Here is a tiny trained network, its code and every weight. The questions are about switching its units off for an input and a target symbol, where a switched-off unit gives its printed mean instead of its output.

import numpy as np


def w(rows, s, z=0):
    codes = np.array(rows[::2]) - 128.0
    scale = np.full(codes.shape[1], s)
    scale[-1] = z or s
    return codes * scale


def norm(h):
    return h / np.sqrt((h * h).mean(-1, keepdims=True) + 1e-5)


def f(y):
    return np.maximum(y, 0)


def softmax(a):
    e = np.exp(a - a.max(-1, keepdims=True))
    return e / e.sum(-1, keepdims=True)


def log_softmax(a):
    a = a - a.max(-1, keepdims=True)
    return a - np.log(np.exp(a).sum(-1, keepdims=True))


def net(x, mask):
    ids = ['ΓΘΛΨεηξπσω'.index(c) for c in x.split()]
    T = len(ids)
    res = E[ids] + P[:T]
    u = 0
    for l in range(3):
        q, k, v = (norm(res) @ M[l].T for M in (Q, K, V))
        z = softmax(np.where(np.tri(T) > 0, q @ k.T / 2**0.5, -1e9)) @ v
        res = res + np.where(mask[u], z, O[l][:, -1]) @ O[l][:, :-1]
        u += 1
        y = f(norm(res) @ A[l][:, :-1].T + A[l][:, -1])
        res = res + np.where(mask[u : u + 4], y, B[l][:, -1]) @ B[l][:, :-1]
        u += 4
    return log_softmax(norm(res)[-1] @ U[:, :-1].T + U[:, -1])


Q, K, V, O, A, B = {}, {}, {}, {}, {}, {}
E = w([
[136,47,136,55,181,74,106,128,152,124],'Γ',
[154,67,165,42,193,69,119,128,144,137],'Θ',
[132,33,133,60,180,80,121,120,145,138],'Λ',
[137,124,37,144,187,191,108,168,35,116],'Ψ',
[141,33,146,108,97,79,165,87,107,94],'ε',
[96,17,92,160,132,95,151,89,146,123],'η',
[117,32,153,107,110,55,154,75,186,111],'ξ',
[197,159,160,56,60,153,211,52,55,114],'π',
[73,187,128,131,71,131,154,147,207,186],'σ',
[152,50,103,187,76,130,254,74,143,83],'ω',
],0.0027)
P = w([
[123,155,3,71,158,99,61,86,142,83],'0',
[88,96,121,102,134,129,145,185,98,152],'1',
[174,125,90,114,136,70,140,136,115,163],'2',
[86,102,132,113,95,138,124,171,109,115],'3',
[160,134,115,148,130,93,153,124,140,132],'4',
[96,89,141,116,102,182,130,145,126,135],'5',
[157,136,141,161,129,117,151,108,156,122],'6',
[107,82,154,123,114,205,129,113,124,164],'7',
[151,131,148,157,140,112,143,117,160,125],'8',
],0.0049)
Q[0] = w([
[79,67,145,120,57,189,129,219,123,150],'L0H1',
[108,65,122,110,167,208,213,84,132,253],'L0H1',
],0.0046)
K[0] = w([
[125,107,175,204,54,121,181,104,165,114],'L0H1',
[130,131,158,184,90,255,66,46,173,114],'L0H1',
],0.0065)
V[0] = w([
[82,250,73,187,115,202,89,184,209,239],'L0H1',
[91,133,169,82,25,98,191,84,249,179],'L0H1',
],0.0023)
O[0] = w([
[108,89,192,159,91,115,79,175,102,1,128],'L0H1',
[117,168,114,154,229,84,179,104,81,67,249],'L0H1',
],0.0035,0.0012)
A[0] = w([
[122,89,143,98,105,129,87,85,106,180,8],'L0N1',
[127,77,116,82,114,150,124,139,103,200,223],'L0N2',
[21,97,204,112,131,137,136,160,44,42,7],'L0N3',
[185,76,106,190,97,204,3,204,123,152,6],'L0N4',
],0.0041,0.0015)
B[0] = w([
[103,166,84,103,140,224,142,191,161,107,149],'L0N1',
[82,173,134,160,146,181,99,124,206,45,251],'L0N2',
[106,33,165,54,186,185,124,51,39,207,246],'L0N3',
[105,110,206,56,116,51,218,96,255,81,169],'L0N4',
],0.0034,0.003)
Q[1] = w([
[84,167,146,189,83,87,121,150,137,124],'L1H1',
[77,194,159,155,137,122,131,131,140,253],'L1H1',
],0.0055)
K[1] = w([
[132,189,185,195,90,103,134,252,98,117],'L1H1',
[126,197,93,160,139,69,173,192,189,29],'L1H1',
],0.004)
V[1] = w([
[23,57,70,78,43,235,182,63,105,140],'L1H1',
[107,194,103,152,3,36,190,19,204,42],'L1H1',
],0.0019)
O[1] = w([
[161,140,35,113,74,39,57,93,2,201,253],'L1H1',
[186,10,146,57,194,84,123,113,46,55,158],'L1H1',
],0.0026,0.002)
A[1] = w([
[146,209,80,213,92,166,168,196,131,230,108],'L1N1',
[208,120,83,154,73,61,181,122,133,191,127],'L1N2',
[206,141,34,165,73,101,50,100,107,254,145],'L1N3',
[83,51,186,85,51,192,128,161,161,91,4],'L1N4',
],0.0031,0.0043)
B[1] = w([
[113,98,94,93,92,123,90,82,95,56,155],'L1N1',
[144,132,85,120,140,154,101,135,135,177,252],'L1N2',
[122,141,165,136,157,106,104,77,77,53,221],'L1N3',
[188,134,113,151,107,189,2,152,165,171,139],'L1N4',
],0.0059,0.0025)
Q[2] = w([
[254,128,135,171,134,31,98,165,114,142],'L2H1',
[137,137,150,172,107,63,114,132,129,81],'L2H1',
],0.0087)
K[2] = w([
[104,133,83,49,190,79,57,210,130,100],'L2H1',
[121,187,124,75,151,80,121,254,114,99],'L2H1',
],0.0046)
V[2] = w([
[98,12,74,250,174,96,144,79,191,99],'L2H1',
[74,87,190,17,189,4,49,179,222,147],'L2H1',
],0.0023)
O[2] = w([
[127,215,139,140,62,93,26,149,46,102,183],'L2H1',
[124,171,147,119,131,254,145,40,115,109,251],'L2H1',
],0.0042,0.0018)
A[2] = w([
[156,158,60,107,151,171,108,93,158,128,182],'L2N1',
[187,209,129,105,107,153,196,122,150,167,97],'L2N2',
[150,192,32,108,108,153,110,151,171,185,2],'L2N3',
[119,96,129,111,72,1,113,247,65,159,63],'L2N4',
],0.0051,0.0033)
B[2] = w([
[172,141,108,160,105,52,145,119,105,124,255],'L2N1',
[87,72,98,114,145,135,117,166,153,141,162],'L2N2',
[144,110,234,183,174,186,126,129,100,190,148],'L2N3',
[180,176,216,58,74,95,163,254,118,101,143],'L2N4',
],0.0071,0.0057)
U = w([
[156,224,61,138,117,74,111,51,54,46,189],'Γ',
[222,113,179,237,152,98,171,124,88,239,90],'Θ',
[106,16,9,110,129,70,177,190,224,167,100],'Λ',
[98,187,208,134,201,161,216,89,238,42,176],'Ψ',
[44,156,105,190,84,142,19,182,114,149,90],'ε',
[117,139,136,132,138,150,131,146,127,115,3],'η',
[181,129,123,118,92,253,25,136,216,130,186],'ξ',
[151,153,204,54,52,92,131,248,93,92,129],'π',
[54,23,175,71,157,173,128,76,41,134,150],'σ',
[93,213,102,136,160,181,125,132,140,159,73],'ω',
],0.0055,0.0033)

Each question gives the input, a string of symbols that net reads in full, and the target symbol t.
The units are the heads (2 rows each of Q, K, V and O) and the neurons (one row each of A and B). Each row of codes is followed by its name. A weight is (code - 128) times the scale printed after its matrix; where a second scale follows, it is the last column's (O, A, B and U).
mask holds one flag per unit, layer by layer, with each layer's heads first. A switched-off unit (its flag False) gives its mean, the last column of its rows in O or B, instead of its output. The means were averaged over made-up inputs and are rounded, as every weight is.
A unit's drop is (log p(t) with every unit on - log p(t) with that unit switched off) / (log p(t) with every unit on - log p(t) with every unit switched off).
The circuit of an input: a set's keep is (log p(t) with only the set's units on - log p(t) with every unit switched off) / (log p(t) with every unit on - log p(t) with every unit switched off). Starting from the 12 units with the biggest drops (on a tie, the unit counted first), units are removed one at a time, each time the one whose removal leaves the highest keep (on an exact tie, the one counted first), for as long as the keep stays at least 0.8.
circuit, biggest first: the units of the circuit, biggest drop first
unit that matters most: the unit with the biggest drop
k most important neurons: the k neurons with the biggest drops, biggest first
k most important neurons of layer l: the k neurons of layer l with the biggest drops, biggest first
input η σ σ Λ π Γ ξ π, target Λ: 2 most important neurons of layer 0 : L0N3; L0N2
input Γ ξ σ Θ ω Λ ω Γ, target π: circuit, biggest first : L2H1; L2N4
input Γ η σ ω ξ σ, target π: unit that matters most : L2H1
input Ψ π ω Ψ Ψ η Ψ, target Ψ: circuit, biggest first : L0H1; L0N4
input Ψ ξ σ Γ σ Ψ σ ω σ, target Ψ: 2 most important neurons of layer 1 : L1N2; L1N3
input ω Λ σ Θ Θ Γ η ξ, target Γ: circuit, biggest first : L0H1; L2H1; L0N3
input Ψ ξ Θ Θ, target Γ: 2 most important neurons : L0N2; L2N1
input σ π Λ ω σ, target Θ: 3 most important neurons : L0N3; L2N3; L1N2
input Θ ξ ε Λ, target Γ: circuit, biggest first : L0H1; L0N2; L0N3; L2H1
input Γ Ψ Θ σ σ ω Θ ω Θ, target Λ: circuit, biggest first : L0N3; L2N2; L1N3; L0H1
input Ψ Θ σ η π ξ, target Λ: circuit, biggest first : L0H1; L2H1
input Θ Γ σ π, target σ: 3 most important neurons : L0N3; L2N1; L1N2
input σ Ψ σ Θ σ Λ Θ ε, target Θ: 3 most important neurons : L0N1; L0N2; L1N3
input σ Ψ σ ε Ψ Γ, target Θ: circuit, biggest first : L0H1; L0N3; L2N3; L1H1
input σ ω σ ω σ Λ, target π: most important neuron of layer 0 : L0N4
input σ σ σ, target Λ: 2 most important neurons of layer 0 : L0N2; L0N3
input π σ Θ ω Ψ η Ψ Γ, target ε: 2 most important neurons : L0N2; L1N2
input σ Ψ Λ Γ, target ξ: 2 most important neurons : L0N2; L1N4
input Θ η σ Ψ Ψ Θ, target ξ: circuit, biggest first : L0N2; L1N4
input σ Ψ Ψ Ψ Ψ Θ Ψ Θ, target ξ: unit that matters most : L1N4
input Ψ π Θ σ Ψ, target Θ: 3 most important neurons : L0N4; L2N3; L1N2
input Γ Ψ σ σ ξ ξ Θ ε, target Γ: 2 most important neurons of layer 2 : L2N2; L2N3
input σ σ ξ σ Ψ Θ Ψ ξ, target Γ: circuit, biggest first : L0H1; L0N3; L2H1
input Θ Θ Θ Λ σ Λ Ψ Λ, target ξ: 3 most important neurons : L0N2; L1N4; L1N2
input ε ξ π η, target Λ: 4 most important neurons : L0N2; L0N3; L1N3; L2N1
input Γ Θ Λ η, target ε: 2 most important neurons of layer 2 : L2N1; L2N3
input Λ ξ Θ η Γ η, target ε: unit that matters most : L0N2
input Γ Γ ε Γ, target Θ: 4 most important neurons : L1N3; L2N3; L0N4; L2N1
